Here is a tiny trained network, its code and every weight. The questions are about switching its units off for an input and a target symbol, where a switched-off unit gives its printed mean instead of its output.

import numpy as np


def w(rows, s, z=0):
    codes = np.array(rows[::2]) - 128.0
    scale = np.full(codes.shape[1], s)
    scale[-1] = z or s
    return codes * scale


def norm(h):
    return h / np.sqrt((h * h).mean(-1, keepdims=True) + 1e-5)


def softmax(a):
    e = np.exp(a - a.max(-1, keepdims=True))
    return e / e.sum(-1, keepdims=True)


def log_softmax(a):
    a = a - a.max(-1, keepdims=True)
    return a - np.log(np.exp(a).sum(-1, keepdims=True))


def net(x, mask):
    ids = ['Λαδμφψ'.index(c) for c in x.split()]
    T = len(ids)
    res = E[ids] + P[:T]
    u = 0
    for l in range(3):
        r = norm(res)
        for j in range(2):
            rows = slice(2 * j, 2 * j + 2)
            q, k, v = (r @ M[l][rows].T for M in (Q, K, V))
            z = softmax(np.where(np.tri(T) > 0, q @ k.T / 2**0.5, -1e9)) @ v
            o = O[l][rows]
            res = res + np.where(mask[u + j], z, o[:, -1]) @ o[:, :-1]
        u += 2
    return log_softmax(norm(res)[-1] @ U[:, :-1].T + U[:, -1])


Q, K, V, O = {}, {}, {}, {}
E = w([
[165,124,134,86,131,114,241],'Λ',
[161,185,102,171,75,71,138],'α',
[111,151,87,229,143,140,195],'δ',
[135,247,62,67,93,188,182],'μ',
[191,180,117,44,138,57,73],'φ',
[103,56,131,132,61,198,22],'ψ',
],0.014)
P = w([
[253,71,36,164,176,204,77],'0',
[123,163,176,121,110,147,149],'1',
[103,155,170,124,129,142,152],'2',
[90,68,101,93,75,91,162],'3',
[122,160,166,134,112,155,140],'4',
[102,150,168,125,129,140,143],'5',
[78,88,39,107,89,63,124],'6',
[125,158,162,143,106,157,129],'7',
[102,149,166,123,138,140,141],'8',
],0.017)
Q[0] = w([
[133,51,123,25,207,209,156],'0.h1',
[35,96,97,230,173,193,205],'0.h1',
[9,135,29,100,146,1,155],'0.h2',
[192,131,155,190,106,145,67],'0.h2',
],0.012)
K[0] = w([
[169,76,116,58,221,178,131],'0.h1',
[120,69,88,248,192,209,201],'0.h1',
[195,175,137,120,155,70,253],'0.h2',
[89,130,174,154,72,163,80],'0.h2',
],0.015)
V[0] = w([
[85,111,2,132,49,83,91],'0.h1',
[89,184,60,169,123,57,94],'0.h1',
[171,199,48,127,209,47,196],'0.h2',
[133,59,68,92,99,89,118],'0.h2',
],0.0065)
O[0] = w([
[155,71,120,43,146,193,178,19],'0.h1',
[154,115,174,121,154,163,199,1],'0.h1',
[116,100,82,98,255,123,124,151],'0.h2',
[157,149,168,83,135,161,168,126],'0.h2',
],0.0096,0.00075)
Q[1] = w([
[142,113,115,130,8,209,75],'1.h1',
[140,85,208,186,172,117,84],'1.h1',
[114,193,68,147,112,137,111],'1.h2',
[150,98,177,126,201,184,135],'1.h2',
],0.016)
K[1] = w([
[150,96,121,133,2,147,106],'1.h1',
[117,70,171,146,147,63,117],'1.h1',
[78,181,182,125,149,80,119],'1.h2',
[180,138,124,162,175,203,66],'1.h2',
],0.017)
V[1] = w([
[197,180,225,153,193,199,148],'1.h1',
[107,88,224,129,125,198,81],'1.h1',
[168,119,110,140,177,146,135],'1.h2',
[255,110,80,173,150,194,103],'1.h2',
],0.0099)
O[1] = w([
[12,178,79,175,98,21,102,242],'1.h1',
[102,254,148,182,101,97,168,43],'1.h1',
[194,117,159,101,122,181,151,222],'1.h2',
[229,68,114,82,182,193,140,253],'1.h2',
],0.009,0.0047)
Q[2] = w([
[166,189,252,120,142,117,104],'2.h1',
[194,129,114,135,143,146,191],'2.h1',
[160,131,129,82,74,169,207],'2.h2',
[134,59,72,111,93,69,157],'2.h2',
],0.016)
K[2] = w([
[157,235,232,153,112,105,141],'2.h1',
[111,113,177,72,107,108,246],'2.h1',
[132,116,136,49,80,155,222],'2.h2',
[252,97,9,76,132,127,161],'2.h2',
],0.013)
V[2] = w([
[153,83,114,105,137,145,50],'2.h1',
[105,175,121,50,100,158,158],'2.h1',
[112,139,175,109,82,202,117],'2.h2',
[255,110,79,165,148,195,65],'2.h2',
],0.0081)
O[2] = w([
[117,48,41,112,217,170,179,196],'2.h1',
[130,49,208,225,99,116,79,151],'2.h1',
[115,253,143,166,89,117,153,109],'2.h2',
[80,122,15,101,118,29,160,254],'2.h2',
],0.007,0.0043)
U = w([
[236,45,105,72,126,185,157,230],'Λ',
[71,95,34,99,67,3,161,48],'α',
[84,58,149,233,197,157,143,74],'δ',
[60,215,88,36,151,220,149,4],'μ',
[150,131,161,81,184,68,12,90],'φ',
[183,152,168,158,28,120,159,238],'ψ',
],0.0076,0.0048)

Each question gives the input, a string of symbols that net reads in full, and the target symbol t.
The units are the heads (2 rows each of Q, K, V and O). Each row of codes is followed by its name. A weight is (code - 128) times the scale printed after its matrix; where a second scale follows, it is the last column's (O and U).
mask holds one flag per head, layer by layer. A switched-off head (its flag False) gives its mean, the last column of its rows in O, instead of its output. The means were averaged over made-up inputs and are rounded, as every weight is.
A unit's drop is (log p(t) with every unit on - log p(t) with that unit switched off) / (log p(t) with every unit on - log p(t) with every unit switched off).
The circuit of an input: a set's keep is (log p(t) with only the set's units on - log p(t) with every unit switched off) / (log p(t) with every unit on - log p(t) with every unit switched off). Starting from all 6 units, units are removed one at a time, each time the one whose removal leaves the highest keep (on an exact tie, the one counted first), for as long as the keep stays at least 0.8.
circuit, biggest first: the units of the circuit, biggest drop first
most important unit: the unit with the biggest drop
heads that matter: for each layer, one digit per head in row order, 1 if its drop is at least 0.15 and else 0, layers parted by /
drop when u is switched off: that unit's drop, to one decimal
input Λ μ ψ Λ ψ Λ μ μ, target ψ: heads that matter => 01 / 00 / 00
input δ Λ Λ Λ Λ δ φ, target Λ: heads that matter => 10 / 01 / 00
input Λ Λ δ φ φ Λ α α, target α: heads that matter => 11 / 11 / 00
input μ Λ φ ψ Λ, target ψ: heads that matter => 01 / 00 / 00
input φ Λ δ Λ Λ δ ψ, target Λ: heads that matter => 00 / 10 / 00
input μ ψ δ δ ψ α Λ, target Λ: heads that matter => 11 / 01 / 00
input μ Λ φ Λ Λ μ ψ φ, target ψ: heads that matter => 01 / 00 / 00
input ψ Λ μ ψ Λ δ φ, target Λ: heads that matter => 10 / 00 / 00
input φ μ Λ δ α, target α: circuit, biggest first => 1.h1, 0.h2
input Λ φ δ Λ δ μ ψ, target Λ: most important unit => 1.h1
input ψ μ ψ ψ φ ψ Λ, target Λ: circuit, biggest first => 0.h2, 1.h1
input δ δ δ ψ φ μ α, target Λ: drop when 0.h1 is switched off => 1.3
input Λ Λ α Λ ψ φ δ, target Λ: drop when 1.h2 is switched off => 0.4
input δ ψ δ Λ Λ ψ α φ, target ψ: circuit, biggest first => 0.h2
input μ ψ Λ φ Λ, target ψ: drop when 2.h2 is switched off => 0.0
